Here is a tiny trained network, its code and every weight. The questions are about switching its units off for an input and a class, where a switched-off unit gives its printed mean instead of its output.

import numpy as np


def w(rows, s, z=0):
    codes = np.array(rows[::2]) - 128.0
    scale = np.full(codes.shape[1], s)
    scale[-1] = z or s
    return codes * scale


def f(y):
    return y / 2 * (1 + np.tanh(0.7978845608 * (y + 0.044715 * y**3)))


def log_softmax(a):
    a = a - a.max(-1, keepdims=True)
    return a - np.log(np.exp(a).sum(-1, keepdims=True))


def net(x, mask):
    res = np.array(x, float).reshape(1, 6) / 4 @ E
    y = f(res @ A[0][:, :-1].T + A[0][:, -1])
    res = res + np.where(mask, y, B[0][:, -1]) @ B[0][:, :-1]
    return log_softmax(res[-1] @ U[:, :-1].T + U[:, -1])


A, B = {}, {}
E = w([
[128,128,128],'x0',
[129,128,128],'x1',
[223,185,138],'x2',
[128,127,128],'x3',
[194,34,145],'x4',
[133,121,2],'x5',
],0.015)
A[0] = w([
[148,147,70,160],'n0',
[102,113,183,180],'n1',
[67,101,167,201],'n2',
[156,137,99,117],'n3',
[102,93,66,143],'n4',
[67,184,107,242],'n5',
[162,169,184,140],'n6',
[85,109,80,129],'n7',
[107,218,134,205],'n8',
[137,206,171,135],'n9',
[94,202,133,254],'n10',
[189,165,106,101],'n11',
[180,5,125,120],'n12',
[185,119,171,154],'n13',
[75,99,180,173],'n14',
],0.021,0.0076)
B[0] = w([
[110,175,54,204],'n0',
[211,191,91,190],'n1',
[143,168,40,210],'n2',
[181,169,99,163],'n3',
[43,55,149,213],'n4',
[96,178,108,239],'n5',
[100,96,196,183],'n6',
[26,108,114,201],'n7',
[52,149,155,216],'n8',
[71,106,188,186],'n9',
[67,151,151,222],'n10',
[175,155,117,188],'n11',
[124,1,132,254],'n12',
[175,63,125,192],'n13',
[163,159,78,204],'n14',
],0.011,0.02)
U = w([
[139,230,70,188],'0',
[59,30,207,229],'1',
[240,61,5,170],'2',
[209,49,218,41],'3',
[67,101,99,2],'4',
],0.011,0.0071)

Each question gives the input, the list of numbers given to net, and the class t.
The units are the neurons (one row each of A and B). Each row of codes is followed by its name. A weight is (code - 128) times the scale printed after its matrix; where a second scale follows, it is the last column's (A, B and U).
mask holds one flag per neuron, in row order. A switched-off neuron (its flag False) gives its mean, the last column of its row in B, instead of its output. The means were averaged over made-up inputs and are rounded, as every weight is.
A unit's drop is (log p(t) with every unit on - log p(t) with that unit switched off) / (log p(t) with every unit on - log p(t) with every unit switched off).
The circuit of an input: a set's keep is (log p(t) with only the set's units on - log p(t) with every unit switched off) / (log p(t) with every unit on - log p(t) with every unit switched off). Starting from the 12 units with the biggest drops (on a tie, the unit counted first), units are removed one at a time, each time the one whose removal leaves the highest keep (on an exact tie, the one counted first), for as long as the keep stays at least 0.8.
units of the circuit, in order: the units of the circuit, biggest drop first
k most important neurons: the k neurons with the biggest drops, biggest first
drop of u: that unit's drop, to one decimal
input [-3,4,-6,3,-7,-1], class 0: units of the circuit, in order => [n12]
input [2,-3,1,0,4,0], class 3: 3 most important neurons => [n2, n0, n14]
input [2,2,1,7,3,0], class 3: 3 most important neurons => [n2, n0, n14]
input [5,8,1,2,-5,-1], class 1: 2 most important neurons => [n9, n2]
input [2,-6,0,-2,-6,-3], class 0: 3 most important neurons => [n12, n4, n5]
input [-5,3,-1,-7,-8,-6], class 0: 2 most important neurons => [n12, n1]
input [3,-5,-1,3,1,7], class 1: 2 most important neurons => [n4, n2]
input [0,-2,-1,1,1,4], class 1: drop of n5 => 0.2
input [2,8,2,0,5,-8], class 3: drop of n6 => 0.3
input [-5,-6,7,-4,7,-1], class 3: drop of n6 => 0.1
